Every row comes from one small tree of marks. Brackets hold a mark, then the marks that hang from it, in the order of their numbers. Every link used is in the known rows. Which tree was each row made from?
Known rows
(Q_439 Q_115 Q_288 (Q_676 Q_634)): [-284   -7   33   -6  331  -85 -106  -57  -81 -169   75    4  108  -60
  -83   85  246  -36 -246 -437   72   91 -129 -243  224 -278    4  198
  186   33 -125  132  379 -375 -123  151    8   33 -222   75 -174  140
   98  142  -21  327   19  -11 -213   -2 -205  -66 -374]
(Q_57 Q_63 (Q_212 Q_229)): [-277 -117  -76  -33  -59 -143 -119  -85 -110 -129   15  204  119  -49
  112  306  176   25   97 -325   20  -91 -138 -203   79 -326  -55   90
    4   81 -141   73  203 -358 -275   42    1   65 -196  -67 -179  -59
 -269  111  121  151 -258   45   80   88   80  -20   83]
(Q_805 (Q_57 Q_212) (Q_63 Q_676)): [-226 -103  136  -29  359  -16 -156  -84  -64   48  107   35  125  -48
   47  134  388  -31  -46 -274   42  -47 -185  -24  214 -304   67   13
  177  -70  -97  181   93  -98 -265  -96  -58  -10  216 -206 -252  -29
   42   13  142  314  -62   50 -272  -46 -204  100  -40]
(Q_212 (Q_229 (Q_288 (Q_115 Q_676)))): [-245 -351  -56 -163  -93  -34 -172  -58  128 -252   -6  182  165 -132
  -85  104  125   36   16 -253   16   -9 -105 -184   35 -470   45  -36
   57  -68 -197  193  198 -359  217   50   38   -7  -47 -126 -104  106
 -218   73   94  148   21  -28   80   86  -14 -240   64]
(Q_212 (Q_229 (Q_288 (Q_115 Q_63 Q_439 Q_676)))): [-320 -115  -25 -111 -111  -60  -89 -132  248 -175  -47  153  141 -105
  -12  122   59  -32  -12 -178   42  -68  -37 -221  -66 -417   -8   20
   20 -151 -239  210  203 -350  238  -64   23  -55  -80 -165 -111   19
  -15   43  139  176   18  -75   38    9   22 -198 -132]
(Q_91 (Q_115 (Q_63 (Q_676 Q_898)) Q_439) Q_288): [-331  330   55  -34 -276   27   41  -56  497  -18 -202 -108  109 -106
  155   48  226  -16  125 -205  153 -194   53 -330   17 -259 -158  221
  276 -104 -169  224   41 -275  -70 -106   45  -93 -298 -179 -145  -52
   49  126  100  462  -17  -17 -447  -75   44   -5 -297]
(Q_91 (Q_288 (Q_115 Q_63 Q_439))): [-308   -4   85   52   45  -77   26  -29  250  -31 -285 -161  102 -100
   38  -88  295  -56   57 -146   99  -84  117 -248  -57 -260  -72  184
  143 -116 -191  217  120 -402 -158  -51   57  -83 -115  -62 -112  -59
  129   86  123  343 -101 -174 -194 -135  -10  -66 -140]
(Q_229 (Q_693 Q_57 (Q_63 Q_676) Q_212)): [-113  196  213   30  343   18 -214   -7  182  -66 -254   60  151  -82
  -40  172  255  -69  376 -385   53 -327 -307  -14  160 -337   12  454
  369  -48 -169  126  190 -156 -198  -19 -148   58  -37 -245 -178    4
  -91  159   30  149 -170    1 -423   62 -292 -135  -85]
(Q_439 (Q_288 (Q_115 (Q_63 Q_676 Q_918))) Q_898): [-278  -68   64   21   12   -1   -1  -41  135 -209  -18   41  139  -53
  -21  101  278   87 -100 -293  160  -69  193 -211  186 -273   -8  145
  192   32 -158  181   75 -301 -451  197   99   23   34   -9  -59  -53
  211  132  145  581   12 -327 -329  -91  -62 -170 -248]
(Q_229 Q_288 (Q_693 Q_57)): [-123   18  -23    9  427   38 -130   -7  302 -177 -194  166  176 -130
   81  -78  -15  -43  246 -264   73 -146 -148  -26   62 -547  140  297
  110  -71 -223  217  157   13  186  130    7   62 -164   -5    4  171
  -53  122  -19   27  -17 -147  -41    8 -275 -133   92]
(Q_439 (Q_115 Q_288) Q_676): [-240 -289  -44  -25  454  -70 -109  -28   48  -73   79  180  189  -62
 -112  -45  271   53 -128 -523   90   89 -194 -232   83 -300   86  141
  170    7 -125  184  566 -371   78   43  -37    3 -147  -43  -72   -5
  128   35  -59  349   69   56   38   41 -187  -93 -240]
(Q_288 Q_115 (Q_439 (Q_676 Q_634) Q_898)): [-333 -271   32 -113  298  -46 -119  -11  -68 -172  101  -45  120  -74
  -72   90  396 -170   73 -351    2 -106  -65   62  272 -173   11  233
  186  -35 -221  113  255 -673 -262   74  -46    7   -6  -53  -86  -51
  241  156  -20  652   13 -212 -147 -104 -122  -45    1]
(Q_212 (Q_229 (Q_676 (Q_288 (Q_115 Q_63)) Q_439 Q_898))): [-325  105    6   19  252  100    1  -59  -18 -163 -214  219  124  -71
   76  252  100   88   73 -112  -76 -323  -74  -51   70 -305  -67  181
   79 -121 -185  270   30 -287  181  -23  -27  -16 -258 -261 -162 -175
 -189  102  194  443  143 -222  244   35  101  -52  172]
(Q_57 Q_63 (Q_91 Q_115 (Q_288 Q_439)) (Q_212 Q_229)): [-417  -62 -160   69 -316  -73  -93  -79  -50 -193   -5   -4  132  -88
  253  336  279 -134  305 -233  126 -159   48 -359  183 -322  -45  206
  173   11 -268  -30  378 -741 -213   35   35   88 -560  -94   45  -62
 -330  230  160  273 -360   33 -209   10   68   58  328]
(Q_288 (Q_115 (Q_676 Q_439 Q_898))): [-245 -390   85 -186  248   57    6  -39   35 -105 -172  -49  138 -137
  -26   24  341   28   55 -341  -53 -125 -222    3  142 -246   40  132
  208  -38 -122  180   24 -363  106  -32  -45  -48 -107 -132 -297  -29
  -80   89   55  474  188 -180 -151   93    6  -49   11]
(Q_288 (Q_115 (Q_63 Q_57))): [-141 -344  158    0  -96  -41  -30  -38   52  -46 -137   20  121  -16
 -136  -45  192   67  -22 -290   44    6 -179 -116   24 -390  -41  162
  208  -56 -175  140  -27 -329   91   48  -75  -46   72 -155 -185 -144
   63   99  187  392  -21 -211  107  -35   -4  -14  -84]
(Q_115 Q_63 (Q_439 Q_898)): [-286  260   68 -136  221 -105  151  -49  384  -41 -167  -29  173  -43
  163  -67  158 -115   88 -237   81 -205  -45  -92   21 -302   43  202
  129  -20 -208  183  124 -211 -162  -60   13  -25  -90   31 -133 -151
  593   85  100  419  -67 -123 -385  -78   19  -32 -374]
(Q_91 (Q_115 Q_63 Q_676)): [-267 -294  115 -170 -268  -35  -93  -80  113  -85 -251  -46  150  -37
   25  -62   76    4  -81 -451   60 -151 -131 -345  -15 -462  190 -106
  296  -80 -172   71  191 -172    4  -45  -55  -51   84 -246 -287  -26
 -112   90  142  345   99   46 -305    3  -37   86 -398]
(Q_63 Q_57 (Q_676 Q_288)): [-124  117   86 -103  147   55   33   23  133   -6   50  287  158  -71
 -163   13  228  148  141 -183   42  110 -295  178  211 -356  -85  170
  253   56 -105  251   89 -117   19  -14  -49   14   -3 -142   37  -45
   30   87  141  385  -15   -8  199  109 -149 -243 -111]
(Q_634 (Q_115 Q_439 Q_676) Q_212): [-312 -138  -96 -253  339 -100   38  -31   17  -76  -28  -56  190  -87
   12   15  424   -3  249 -358  137  -53 -339  -79  106 -253  -98  -79
  264  -44 -157   92  658 -261  -77  -61  -71 -111 -102  -17 -125  130
  195  114   56  688 -165  107 -141  121  -51   -2 -399]
(Q_91 (Q_115 (Q_439 Q_676)) Q_288): [-274   72   -1  -27   -6  -43  -63  -28  265  -58 -113 -143  131 -123
  137  -38  383   -5  210 -282  150  -74   66 -307   13 -296  -50  161
  329  -82 -202  187  356 -357 -102  -91    0  -62 -233  -34 -106   14
   58  120  -27  390  -67  -32 -514  -92  -79  -47 -303]
(Q_115 Q_63 Q_288 (Q_439 Q_898) (Q_676 (Q_634 Q_229))): [-503  196  116 -309  344   24  173  -39  281  -87   59  -50  171  -36
   40  -84  105 -237   18 -211   60 -212 -327  -60   84 -261  142   11
  -13  -53 -179  169  706  -91 -294 -275   89  -48   15 -121 -110   51
  261   44  129  262   21   31 -163   42 -115 -158 -697]
(Q_115 (Q_439 Q_288 (Q_676 (Q_634 Q_229 Q_805)) Q_898)): [-321  348 -107 -161  582  -36   73   18  313 -139  166  -74  152 -105
  150  123  425 -123   80 -243  134  -62 -190  -38  282 -117    6  123
  138   74 -213  181  539 -265 -323  -57   60  -28  -71  195  -23  143
  344  180  -28  352 -115 -161 -404  -23 -173 -161 -514]
(Q_91 Q_115 (Q_288 (Q_439 Q_676 Q_898))): [-378 -105  -69  -60   34  -29  -44   30  130 -182  -53 -128  174 -102
  167   -6  275 -104  253 -306  138 -207  142 -201  188 -275   42  189
  348  -51 -253  126  402 -512 -228  120    6    5 -219   -3   41  -89
   30  196    0  514  -48  -84 -655 -106  -19  -18    7]
(Q_676 (Q_439 Q_288) (Q_634 Q_805) Q_898): [-310  149  -66 -167  437   60   85   86  231  -97  -99 -124  104 -152
  117   -2  269 -101   22 -209   -3  -91 -310   73  361  -66  -33  156
  199  -30 -119  154  209 -236  -28  122   85  -21 -324   87 -216  256
   20  261   51  332   14 -167 -283  152  -26  -30  -55]
(Q_63 (Q_91 (Q_115 Q_439)) (Q_918 Q_898)): [-179   33 -197 -169 -500   75  -20   36  388   69 -153  100  166  -71
   44  -16  458  105  522 -343  191   15   80 -231   92 -298   58   48
  200  137 -183   60  267 -495 -118 -138  -32  -27 -435 -173 -382  263
  353  145  -23  669 -219  -17 -372   23  -30 -110 -237]
(Q_805 (Q_63 Q_91 Q_918)): [-159 -100  -56 -110  -35    5  -63   48   75  116 -143  233  180  -23
   -8  -24  311   46  149 -321   27   82 -101 -134  242 -439  145  -31
  232   65 -200   85  137 -314 -395  -13  -74   25 -114 -259 -458  148
  241   85  120  350 -187   20 -105   -3  -96  -53  -43]
(Q_212 (Q_229 (Q_288 Q_115) (Q_693 (Q_57 Q_63)))): [-164 -143 -121   43   -3   14 -250  -71  229 -304  -22  231  151  -95
   73  206  -43  -42  239 -273   67 -205 -109 -164   26 -556   -2  326
  -61 -124 -250  197  167 -318  152  125  -41   77  -41 -107  -61   53
 -296  156   22  -72  -74 -250  186   39 -127 -169  311]
(Q_57 (Q_91 Q_115 Q_288) Q_212): [-266  -44    5   49    8  -32  -35  -24   40  -86 -189  -75  149 -116
  150   24  497   -4  212 -244  149  -50   37 -337  120 -374   71   48
  380   58 -174   38  249 -327 -121   24  104   28 -667   10  -33  102
 -111  172   82  448 -238   55 -389   -8  -78   65   15]
(Q_229 Q_676 (Q_693 (Q_63 (Q_918 Q_898)))): [-196   45  155  -23  156   20 -234   19 -145  -50 -279  220  128  -38
  -44  120  118  133  162 -466  120 -251  -41 -163  144 -488   98  253
  196  181 -232  170  163 -409 -312   43 -123   93 -240 -307 -266   35
   31   49   76  418 -114 -208 -125  -35 -129  -27  -48]
(Q_288 (Q_115 Q_63) Q_212 (Q_439 Q_676 Q_898)): [-351 -411   61  143  161  -44  -95  -91 -142 -149  -90   43  140  -48
   57  131  220 -128  -58 -343   88 -235  143   47   92 -156   29   90
  211 -148 -283  106  132 -555 -305  115  -99    9   97 -160    9 -265
  186   99   74  775   52 -258 -245 -195  -23   56   54]
(Q_229 (Q_288 Q_115) Q_634 Q_676 Q_693): [-172 -166  -71   84  611   40 -375  -39  -69 -195 -108  194  110  -94
   38   61   23  114 -125 -428   35   31   28 -152  -16 -716  180  306
  127   72 -135  254  -44 -331   24   35   12   38 -289 -209   15   85
 -144  127   -3  309   95 -124  243   27 -305   56   67]
(Q_439 (Q_115 (Q_63 Q_91 Q_918) Q_288) (Q_676 Q_898)): [-308  -77 -114   43  152   54  -39  -57  171   54   -2  455  167    1
  -61    9  101  142   73 -397  123   43  -25 -213  135 -254   54  128
  235   22 -201  168  489 -319  -17   25  -63  -12 -455 -221 -284   41
  152   30   -5  486   61  -28  152  -18   23 -100 -280]
(Q_91 (Q_288 (Q_115 Q_439) Q_212)): [-250 -141   36  102  140  -28   -9    4  145  -73 -258 -152  113 -165
   51  -85  464  -49  121 -170  130  -52  103  -87  -32 -203 -103  121
  163 -128 -157  195  125 -388 -250   -5   44  -51 -112  -28  -67    2
   27  104   53  481 -135 -112 -227  -66  -30  -97    5]
(Q_115 (Q_439 (Q_288 Q_212)) (Q_676 (Q_634 Q_229) Q_898)): [-389  193  114 -153  323   80  172  -74  159  -99  -33 -172  105 -168
  109   78  284 -126   79 -212   53 -147 -278   74  183 -122  -69   72
   82   -1 -155  151  233 -102 -208 -145   58  -25 -155  -30 -259  167
 -126  106  115  379  -15   27 -210   64  -32 -156 -424]
(Q_63 (Q_57 Q_91) (Q_676 Q_898) Q_918): [ -81  148   89 -100 -149  119   35   12  174   -6   62  362  152  -82
 -138  117  277  194  304 -249   69  162 -328  158  389 -311 -216  352
  389  201 -233  139  -29 -389   -6   18  -61   17 -254 -208  -42   95
  197   85  157  465 -133 -157  248   91   -2 -179  -99]
(Q_634 (Q_115 (Q_63 Q_91 Q_676) (Q_288 Q_212) Q_439)): [-278  -68 -124   15  -11   38  -26  -27  374   -5 -117  160  182  -71
  -15   32  400  -51  122 -124  203  113 -291 -102  -13 -200    1  -91
  147 -220  -89  153  455 -342 -205 -153    8  -53 -130 -257 -150   63
  233   81   57  697 -106  254   10   54 -140 -102 -311]
(Q_634 (Q_229 Q_212 (Q_676 Q_898))): [-188   40  -46 -107  565   77   13   64    3 -166 -171   95  149  -82
   49  304  282  138   -3 -363   -9 -224 -267  -56  113 -302    6  167
   63  245 -208  178  158  -81  -51  -87  -37   19 -251 -149 -101   -6
 -181   39  160  407  -47  -10  182  -10   18   96  -91]
(Q_212 (Q_229 Q_288 Q_634 (Q_693 Q_57 Q_63 Q_805))): [-126  260 -107   32  104  -14 -294    8  299 -195 -122  165  162 -135
  122  -47 -198  -53  334 -244  -24 -130 -215   21   61 -626    5  259
  115 -131 -267  161  168 -294  199  158  -65   35 -128 -242 -162  114
 -199  257  -24 -246 -160  -40  -15   95 -261  -77  135]
(Q_212 (Q_229 (Q_693 Q_57 (Q_63 Q_91)))): [ -99  188   -4  -39   11  -17 -171    8  358  -78 -210  239  187  -90
   34   86   96 -141  486 -241   28 -238 -342  -32  159 -520  160  252
  160  -80 -246   86  209 -344  -23   57 -147   85 -112 -185 -399   95
  -18  179   55  -36 -229   37  -40   91 -214 -224   85]
(Q_91 (Q_115 (Q_63 Q_918) Q_439) (Q_288 Q_212)): [-338  124  -17  143 -412   14  -24  -45  121  -36 -349  -54  112  -82
  176  -67  189    3  127 -189  202 -167  275 -300  -71 -287 -114   53
  300 -181 -223   73  279 -254 -325   -7   12  -91 -185 -225  -60   27
   31  130  139  479 -180 -126 -408 -124   91   52 -305]
(Q_91 (Q_288 Q_212 Q_439)): [-348 -172   -9   72  142  -51   -3   62   10  -86 -299  -96  138 -167
   87  -85  220 -147  139 -182   65  -95   46   38  117 -180   -8  124
  180  -93 -209  107  207 -462 -312  136   43   11  -79  -61   76    4
  -92  140  129  384 -188   30 -215  -50  -28  -60  208]
(Q_805 (Q_57 (Q_91 (Q_115 (Q_288 (Q_439 Q_676)))) Q_212)): [-316 -406   10   59  427   36 -150 -100  -10  -64  173  -74  153 -103
  111  -13  460  -82  281 -293  134  -51  -81  -59  171 -205  202  110
  321 -134 -211   53  609 -380   85 -110  -28   30  -89  -57   20  -28
   -9   87   54  487  -51    0 -197  -94 -219   59    5]
(Q_805 (Q_57 Q_63 Q_212)): [-226 -293   11  -28  269  -46 -139  -78 -115  -87   21  -31  104  -42
  132   65  212   24  166 -268   64  -71  -91  -71  106 -296   82  140
   75  -15 -103  126  254 -155 -274  -65  -44   40  215    2 -163  -99
 -124   66   95  157 -132  -54 -147  -47   -9   73    8]
(Q_634 (Q_805 Q_57 Q_212)): [-189 -268 -179  -86  560  -41 -223   74  377  -43  -92   31  176 -101
   79 -107  371  -28  109 -225   98   -7 -253   75  130 -276  171 -123
  225   -1 -148  129  488  -12   24   11    7  -88  407  -38 -158  180
    9  135  124  212 -132  -75  -59  -13  -57   68  -80]
(Q_634 (Q_212 (Q_229 Q_676))): [-249  -39  -23 -159  359  -77  -96   37  -67 -164  -52  166  157  -74
    5  184  206   66  140 -418   12 -180 -243 -152  137 -364  -31   43
  132   66 -229  142  423 -216 -151   68  -25    1   -9  -57  -54   77
   -2  119  160  433 -170   66  167  117  -61  -62 -148]
(Q_91 (Q_288 (Q_115 Q_63) (Q_212 Q_229) Q_439)): [-420 -242   -7  189 -232  -68  -81  -26   -1 -153 -272  -30  111 -123
   55   91  125 -181   41 -115   61 -211  151  -90    0 -198  -99   91
   87 -229 -263   94  151 -648 -194  149   20  -32  -24 -214   26  -90
 -217  148  222  367 -177 -109  -18  -95   71  -46  293]
(Q_288 (Q_115 Q_63 Q_676) Q_439): [-365 -500  100  -72   83  -73  -64  -87  -36  -58 -206  -66  116  -80
  -93    4  193 -117  -76 -368  -16  -98  -76  -99   61 -244  131   64
  157 -120 -223   81  133 -575  -31    2  -70  -62  190 -256 -151 -135
  -55   68  192  477   73 -111   53  -82  -62   13  -44]
(Q_693 Q_212 (Q_676 Q_288 Q_898)): [-246  171   12  -44  557   60   54    7   21   -1 -254   70  154 -118
   33   53  316  165  398 -251  -15 -267  -59  177   87 -155  -55   35
  413   75  -76  257  229 -202 -113    4  -66   49 -335 -205 -185   -8
 -334  223   72  452  -30   96 -224   67  110 -163   65]
(Q_229 (Q_676 Q_898) Q_693): [-193   26  123  -63  658   34 -100    0  192  -91 -252  221  131 -104
   99   78  135   74   97 -431   18 -258 -226  -30   84 -434  112  342
  176  112 -187  263  -74 -119   -6   76  -33   62 -305 -111 -237  -31
 -101   75   42  388   81 -128  145   29  -49   35   26]
(Q_212 (Q_229 (Q_693 Q_63 (Q_805 Q_57)))): [-171    4   62 -116   78  -71 -259   16  373 -152 -133   98  162 -126
   83  -20   42  -80  257 -248  -11 -261 -289   34   53 -413   77  192
  114 -162 -248  152  240 -316  100  125 -111   41  211 -137 -296  -68
  -67  184   38 -153 -172 -132 -144   20  -66  -68   83]

Write each row's tree
[-289   33  -21  179  112  -73   86 -106 -181  -50  -28  197  119    5
  -45   78  150  155 -115 -318  167   94   30 -267  142 -315 -104  226
  236   59 -138   38  288 -188  -24  295    2  -16 -450   -1  -59  -38
   21  138  214  394 -157 -164  -48   22   60    5 -272]	(Q_439 (Q_115 (Q_63 (Q_57 Q_212) Q_918)) Q_288)
[ -89   13   50 -115 -167   36  -76   38   33  -18   36  350  135  -60
 -225   74  252  205  143 -292   52  224 -291   82  271 -335 -165  244
  294  123 -151  125  128 -308 -189   61  -68  -31  103 -227   -4   90
  123   76  151  356 -146  -98  224   97  -85 -194 -264]	(Q_63 Q_57 Q_676 Q_918)
[-353 -257   75 -318  377   20  -18   18 -176 -204    6  -91  142  -69
  -52   42  354 -119   36 -378  -16 -196 -231   30  258 -276   61   48
  198  -28 -139  102  458 -284 -286    4  -16  -28  -51  -16 -145  126
  202  178   38  597   61 -169 -334  139 -119  -35 -263]	(Q_288 (Q_115 (Q_676 (Q_439 Q_898) (Q_634 Q_212))))
[-275  114 -226   71  605  121  -65   30 -398 -233 -194   80  190  -46
  203   63  178   68  101 -140   26 -107  -98  162  154 -458   31   71
  255  -52  -39  173  271 -302 -269    2  -39   -2 -280 -212   67  -66
   65  210   39  742   53   10 -128  131 -127  161   38]	(Q_229 (Q_634 Q_115) (Q_676 (Q_288 Q_212) (Q_439 Q_898)))
[-409 -272  -25   46  327   23   14   -3  183  -24  -37  230  195  -40
   91  -63  111 -171  151 -250  131 -117   -7   81  112 -167  257  -38
  173 -140 -271  136  536 -325 -390   10  -12   83 -108 -148  -63  -99
  252   78   68  633   14   76 -205  -72 -114 -127 -107]	(Q_115 (Q_63 Q_91) (Q_288 Q_212 (Q_439 Q_676 Q_898)))
[-153 -124 -132  -10  327  -30 -225   25 -218 -146 -194   -6  142  -47
    8   15  222  121   24 -362   10  138 -290 -144   87 -532   18   96
  244   66  -57  124  141 -490 -151  -21  -40  -60  -50 -261 -160   67
  -52  145   65  495  -65  183  200   83 -179  188 -142]	(Q_229 (Q_634 Q_115) Q_676)
[-337   81  150   23   94  -46  114  -18   78  -85  -44   82  170   -9
   82   -8    9 -136  219 -123  110  -94  -76   57  245 -327    2  288
  345   11 -380  142  293 -476 -132   63  -47   54 -248  -41  128 -169
  328  117  191  352 -110 -188 -300 -122  -16  -47  -71]	(Q_115 (Q_63 (Q_57 (Q_91 (Q_288 (Q_439 Q_676 Q_898))))))
[-336 -422    5 -194  177  109   13    6   65 -210  -64  -67  222 -109
  118 -128  271  -70   51 -413  115 -223 -181  -88   79 -327  232  -84
  263 -163 -109  103  568 -110 -110   -6   13   20  -76 -119  -91  -13
  -26  142   20  553  185   26 -602  177  -89  -36 -225]	(Q_91 (Q_115 (Q_288 Q_212) (Q_676 (Q_439 Q_898))))
[-371 -104  211  -75    5  -35  121  -38   41  -27 -185   35  147  -47
  -14  -97  -35 -148  152 -147   58  -22 -220   35  188 -361   82  135
  317  -29 -342   97  305 -417  -16  -16  -50    6 -114 -184   17  -61
   27   74  292  205  -64  -30  -99  -13  -32  -54 -150]	(Q_115 (Q_63 (Q_57 (Q_91 (Q_288 Q_439)))) Q_676)
[-179 -151   74  -33  318  -28  -34  -90  239   -4   -9  -14  113 -128
   -5   60  499   66  151 -352   46  -42  -75  -47   55 -164 -125  256
  214  -20 -182  247    8 -443   85 -109  -70  -64 -148  -52 -281  -87
  186   46  -38  601   58 -216  -27  -90  -28  -87 -124]	(Q_288 (Q_115 (Q_439 (Q_676 Q_898))))
[-349  -80 -150 -132  432  -41 -105   21  -92 -227   30  188  161 -110
   30  234  100   19  156 -328   32 -154 -114 -133  182 -360  -40  117
   77    2 -287  156  487 -318   15  120   10   19 -157  -48  175   75
  -44  138  163  458 -153   54  161   74  -47 -111   89]	(Q_634 (Q_212 (Q_229 (Q_288 Q_439) Q_676)))
[-286 -158 -137   93  545   54 -121  -78   57 -208 -182  219  183 -144
   75   24  -36 -192  123 -370  108 -185 -114   54  103 -437  159  294
   99 -183 -257  105  344 -218  250  216  -98   40 -206 -128  138   92
 -152  138  -18  231   47  -58  -36   54 -235  -26  197]	(Q_229 (Q_288 Q_212 (Q_439 (Q_115 Q_676))) (Q_693 Q_57))
[-147   35    5   19   -6    1  -69  -24  150 -219 -150    2  171  -47
  113  257  198 -103  580 -277   12 -252 -304 -107  154 -290  -88  383
  198  -15 -288   49  358 -366  -94  -99  -73   85  -23 -123 -101   29
 -165  196  123  -30 -300   18 -176   99  -60 -108  107]	(Q_693 (Q_57 Q_63 Q_91) (Q_212 Q_229))
[-158  -71 -207  -93  547  -50 -178   75   98    8   60  -55  170  -83
  142 -166  184  -40  212 -416   89   55 -212  105  266 -377  149   23
  329   87 -199   56  480 -338  -98  -66  -64  -59  189   -4   47  270
  305  218   79  287 -235   16   14  106 -285  138 -166]	(Q_229 (Q_634 Q_212 (Q_805 (Q_57 Q_91))))
[-188 -151 -152  -88 -203   19 -196  -58   89  -43   11  222  117  -34
   65  349  454  105  152 -407  122   85 -137 -359  162 -359  104   39
  189  111  -57   62  144 -323 -450  -96  -28   65 -296 -171 -262    8
 -186  163    5  507 -153  220 -188   91 -103    6 -128]	(Q_57 (Q_63 (Q_91 Q_115) Q_676) Q_212)
[-309  -25 -115 -220 -118  -99 -132   45  -89 -208   32   37  155  -50
  -70  133  249  -92  164 -266   32  -98 -418  -86  208 -323 -198  -53
  148  -57 -138   15  573 -394 -142  107   -6  -51 -146  -72 -162  302
   25  227   92  468 -318  129  131  164  -26   -4 -145]	(Q_676 (Q_634 Q_115 (Q_212 Q_229)))
[-277   31   64   56  290  -79   23   -5    2  -47 -206   20  144 -127
  105    6  435  -32  191 -154   93    8  -14 -145  155 -308   58   79
  287  117 -192   96  217 -321 -231   30  130   51 -610   64    9  119
   -8  107  110  332 -277   44 -200  -13 -100  -29   49]	(Q_57 (Q_91 Q_288) Q_212)
[-267   42  -96  -60  485  -20    8   18  -87   -9 -201   54  158 -144
  -21  -34  264   18  185 -243  -30  -60  -76  172  155 -255  117  -40
  233    6 -119  184  298 -565 -170   77  -93   51   32 -212  -17  -26
 -120  208  107  427  -33   77  115  -23 -129 -152  109]	(Q_693 (Q_676 (Q_288 Q_439)))
[ -77   57  144 -196   17   42  -58   92  138  -73 -125   25  145 -107
 -124   32  303   91  150 -224  -53   74 -539   87  269 -263 -147  251
  306  -86 -172  172  122 -376   -2   61 -146  -12   93 -224 -156 -181
  117  212   46  218  -63  -73 -340  118 -124  -81 -127]	(Q_693 (Q_63 Q_57 (Q_676 Q_439)) Q_805)
[-402 -214   32  -33  164   23  115 -104  209  -35 -136   12  174  -86
   63 -117  190  -43  116 -204  172 -129 -278  -14  -59 -163  -82 -123
  188 -242 -146  185  463 -170   39 -100  -13  -88 -182 -248 -256  -27
  -49   16  106  645   65   91  -34   53  100   -1 -277]	(Q_634 (Q_115 Q_63 (Q_288 Q_212) Q_439 (Q_676 Q_898)))
[-342  -90   -5  -18  159  -18 -152   13 -174 -191 -153  106  100 -119
   -9  208  182 -188   40 -260  -58 -149 -252   84  167 -221  -28  117
   49 -119 -230   53  216 -546 -220   78  -37   23   59 -261  -51   47
 -136  145  168  442 -137  116  259   50  -50   -2  107]	(Q_288 (Q_212 (Q_229 (Q_676 Q_634))) Q_439)
